[139 123 114 146 145 115  41 118 137] = zomu
[153 121 127 119 138 117  58 136 117] = Firo
[139 123 114 146 145 100  41 118 137] = Getem
chg Firo: [153 121 127 118 138 117  58 136 117]	4, [119]
chg Getem: [139 123 114 146 146 100  41 118 137]	5, [145]
chg Firo: [153 121 127 119 138 116  58 136 117]	6, [117]
chg zomu: [138 123 114 146 145 115  41 118 137]	1, [139]
chg zomu: [139 123 114 146 145 115  40 118 137]	7, [41]
chg Getem: [139 123 113 146 145 100  41 118 137]	3, [114]
chg Firo: [153 121 127 119 137 117  58 136 117]	5, [138]

[151 163 126 170 162 162] -> gukig
[140 154 180 191 155 159] -> tilal
[146 128 181 182 131 130] -> vorod
[153 124  95 182 124 127] -> Popan
[153 124  95 182 124 166] -> Kon
[132 159 106 146  97  95] -> luk
chg gukig: [151 163 126 170 162 163]	6, [162]
chg Popan: [153 124  95 182 124 126]	6, [127]
chg Kon: [152 124  95 182 124 166]	1, [153]
chg Kon: [153 124  95 182 123 166]	5, [124]
chg tilal: [140 154 180 191 155 160]	6, [159]
chg Popan: [153 124  95 182 124 128]	6, [127]
chg luk: [132 159 106 146  98  95]	5, [97]

[ 93 163 102 155  93  77 128  78 144  73 182  85  88 133  83  82  93 153
  99 176 141  96  94  58 134  81 199  72  97 101 150 200  89 159  93 141
  82]  pemo
[ 93 163 102 155  93  77 128  78 144  73 182  85  88 133  83  82  93 153
  99 176 141  96  94 131 103  74 127 146  82  86  70 138 119 174  91 157
 108]  ferik
[ 85 120 131 176 150 159 180 154 158 150 160  76 160 132  91 153 164 109
  26 153 146  87  30  35 184  98 175 116 103  83 158 182  89 143  90 119
  56]  rubu
chg pemo: [ 93 163 102 155  94  77 128  78 144  73 182  85  88 133  83  82  93 153
  99 176 141  96  94  58 134  81 199  72  97 101 150 200  89 159  93 141
  82]	5, [93]
chg ferik: [ 93 163 102 155  93  77 128  78 144  73 182  85  88 133  83  82  93 153
  99 176 141  96  94 131 102  74 127 146  82  86  70 138 119 174  91 157
 108]	25, [103]
chg ferik: [ 93 163 103 155  93  77 128  78 144  73 182  85  88 133  83  82  93 153
  99 176 141  96  94 131 103  74 127 146  82  86  70 138 119 174  91 157
 108]	3, [102]
chg ferik: [ 93 163 102 155  93  77 128  78 144  73 182  85  88 133  83  82  93 153
  99 176 141  96  93 131 103  74 127 146  82  86  70 138 119 174  91 157
 108]	23, [94]
chg ferik: [ 93 163 102 155  93  77 128  78 144  73 182  85  87 133  83  82  93 153
  99 176 141  96  94 131 103  74 127 146  82  86  70 138 119 174  91 157
 108]	13, [88]
chg pemo: [ 93 163 102 155  93  77 128  77 144  73 182  85  88 133  83  82  93 153
  99 176 141  96  94  58 134  81 199  72  97 101 150 200  89 159  93 141
  82]	8, [78]

[ 89  74 130 150] : Suze
[108  98 109  60] : lus
[207 134 238  29] : kora
[118 162 136 215] : vetik
[218 168  25  17] : nani
[ 99  61 138  18] : pob
chg lus: [109  98 109  60]	1, [108]
chg Suze: [ 89  74 130 149]	4, [150]
chg pob: [ 99  62 138  18]	2, [61]
chg lus: [108  98 108  60]	3, [109]

[ 77 170  81 162 103  74  73 147] : zunuz
[130 112 213 116 224 139 104 110] : Nefun
[216 161 147 109 105 246  67 122] : nupe
[126  43 112  97 159 127 180 106] : kede
[141 106  37 143  96 138 101 131] : gufa
[157  72  68 146 100 167 161 166] : lekig
chg nupe: [216 160 147 109 105 246  67 122]	2, [161]
chg kede: [126  43 112  97 159 127 179 106]	7, [180]
chg Nefun: [130 112 213 116 224 139 105 110]	7, [104]
chg Nefun: [130 112 213 116 225 139 104 110]	5, [224]
chg lekig: [157  72  68 146 100 167 162 166]	7, [161]
chg zunuz: [ 77 170  81 162 103  73  73 147]	6, [74]
chg lekig: [157  72  68 146 100 167 161 165]	8, [166]

[122 114 129 178] -> Kudo
[122 114 129 120] -> lopa
[122 114 123 132] -> pafi
[126 127 128 124] -> seku
[129 124 133 115] -> pas
[126 127 128 170] -> vuzot
chg pafi: [122 115 123 132]	2, [114]
chg vuzot: [126 127 129 170]	3, [128]
chg seku: [126 128 128 124]	2, [127]
chg pafi: [122 113 123 132]	2, [114]
chg lopa: [122 114 128 120]	3, [129]

[159 172 159 180] -> Faz
[78 52 61 46] -> Gaguf
[58 37 47 37] -> kabuk
chg Gaguf: [78 52 61 45]	4, [46]
chg Gaguf: [77 52 61 46]	1, [78]
chg Gaguf: [78 53 61 46]	2, [52]
chg kabuk: [58 37 47 36]	4, [37]
chg Faz: [159 172 159 179]	4, [180]
chg Gaguf: [78 51 61 46]	2, [52]
chg kabuk: [58 36 47 37]	2, [37]

[162  88 121 102  57 139 108 134 162 198 164  90  79  65 137 128 169 105
 134 114  50 113  75 152 213] : silir
[184 182 130 171 219  92 152 171  46  67 127 138 144 106 100 178 155  94
 100  65 159 118 163 108 132] : Vip
[205 134 152 157 201 121 117 178  99 107 134 104  95 139 151 148 161  48
  83  56 123  94 134 185 149] : tafo
[113  68  74 101  29 148 154 101 135 150 149 109  99 118 114 107 181 204
 167 149  93  79  61 160 171] : Zof
[184 182 130 171 219  92 152 171  46  67 127 138 144  75 100 178 155  94
 100  65 159 118 163  58 132] : gomon
chg Zof: [113  67  74 101  29 148 154 101 135 150 149 109  99 118 114 107 181 204
 167 149  93  79  61 160 171]	2, [68]
chg silir: [162  88 121 102  57 139 108 134 162 198 164  90  79  65 137 128 169 105
 134 114  50 113  75 152 214]	25, [213]
chg Zof: [113  68  74 101  29 148 155 101 135 150 149 109  99 118 114 107 181 204
 167 149  93  79  61 160 171]	7, [154]

[116  28  89 159  51  93 166 101 216 238 233 229 148 239 115 228 217 166
  69  98  37 206 216 213 164  11]  saz
[ 19 204 230  98  50 186 146 196  77  65 111 189  29 174 184 119 116  10
 214  89 116 161 101 125  96 199]  mes
[ 65 191  93 159 162 144  33 165  84 144  19  44 245 190  78  90 153 177
 142  88 122  66 215  66  12  39]  vilos
[ 62 130 216  69 192 208  82 110  87  82 228  82 117 175  67 126 204  50
 194 192  46 150  83  63  71  42]  koze
[ 32  19  37  57  96 123 182 190  42 159 100 246  64  42   8 176  79  93
 162 210 133  12 124  36 190  89]  kativ
[ 66 155 176 151 163  29 127  88  51  40 242  82 133  58  46 109 230 213
 190 221 106 140  58 216 147 230]  Sek
[ 65 191  93 159 162 144  33 165  84 144  75  44 245 190  78  90 153 177
 142  88  84  29 215  66  12  39]  nini
[109 160  38 210 211 162 156 121 200 118  92 154 126  63  87 225 180 247
 123 173 195  84 200  27 100 240]  vidiv
[214 104 184 151 181 110 182  51 199 167  59 242  41  12 237  80  33  25
 136 122 215  33 178 225  18 130]  nesig
chg koze: [ 62 130 216  69 192 208  82 110  87  82 228  82 117 175  67 126 204  50
 193 192  46 150  83  63  71  42]	19, [194]
chg kativ: [ 32  19  37  56  96 123 182 190  42 159 100 246  64  42   8 176  79  93
 162 210 133  12 124  36 190  89]	4, [57]
chg mes: [ 19 203 230  98  50 186 146 196  77  65 111 189  29 174 184 119 116  10
 214  89 116 161 101 125  96 199]	2, [204]
chg kativ: [ 32  19  37  57  96 123 182 190  42 159 100 246  64  42   8 176  79  93
 162 210 133  12 124  36 190  88]	26, [89]

[127 146 142 124 134 140 141 142 125 137 152  75 133 129 149 117 125] : Bilar
[127 146 142 124 134 140 141 142 125 137 115 146 128 138 143 119 123] : defa
[130 119 155 155 104 164 163 117 156 117 141 173 141 124 122 119 119] : Zoz
[122 119 135 222  88 158 142 119 225 103 202 148 129  96 126 120 115] : romab
[148  97 119 136 123 138 136  91 135 128 150 139 162 134 112 146 140] : miguv
[175 124 194 106 152 177 181 126 105 153 119 189 100 162 132 180 170] : fot
chg miguv: [148  98 119 136 123 138 136  91 135 128 150 139 162 134 112 146 140]	2, [97]
chg Zoz: [130 119 155 155 104 164 163 117 156 117 141 173 140 124 122 119 119]	13, [141]
chg miguv: [148  97 119 136 123 138 136  91 135 128 150 140 162 134 112 146 140]	12, [139]
chg Zoz: [130 119 155 155 104 164 163 117 156 117 141 173 142 124 122 119 119]	13, [141]
chg Zoz: [130 119 155 155 104 164 162 117 156 117 141 173 141 124 122 119 119]	7, [163]
chg romab: [122 119 135 222  88 158 142 119 225 103 203 148 129  96 126 120 115]	11, [202]

[140 140 155 131 138 124  66  81 123 137  95 125 138 109  90 113 139 101
  59  90 154 111 137 146  93 100 127 141 101 116  93] -> givif
[165 172 195 168 187 172 140 118 164 183  99 164 168 158 153 171 189  99
 138 145 175  75 181 165 105 110 170 188 146 174 101] -> Sefub
[108  87  31  79  70  97  56 151  98  94 186  85  93  90 152  80  60 175
 158 139 103 187  41 125 177 170  98  42 149  65 181] -> Riva
[ 88  82  60  88  59  85 134 143  86  75 155  88  85 109  97  88  63 158
 125 109  74 179  76  87 147 145  75  62 111  84 148] -> zepe
[ 96  93  71 101  81  98  77 112  93  84 146  93  94  81  92  81  81 149
 103 100  96 175  80  99 137 128  90  81 103  80 140] -> gonus
[ 85  78  53  91  64  87 112 157  89  77 175  85  80  99 115  79  63 172
 140 124  70 185  66  93 160 166  81  64 119  81 170] -> vun
[116 118 135 111 114  96 133 102 104 109  89 107 112 109  69 121 118  96
  69  87 115 110 123 104  86  96  98 119  88 118  87] -> sepo
[105 108 104 104  94 100 119 104  97  88 106 102  96  97  59 100  99 113
  70  64 104 152 105  90 102 105  94 100  81 102 102] -> poso
chg zepe: [ 88  82  60  88  59  85 134 143  86  75 155  88  85 109  97  88  63 158
 125 109  74 179  77  87 147 145  75  62 111  84 148]	23, [76]
chg vun: [ 85  78  53  91  64  87 112 157  89  77 175  85  80  99 115  78  63 172
 140 124  70 185  66  93 160 166  81  64 119  81 170]	16, [79]

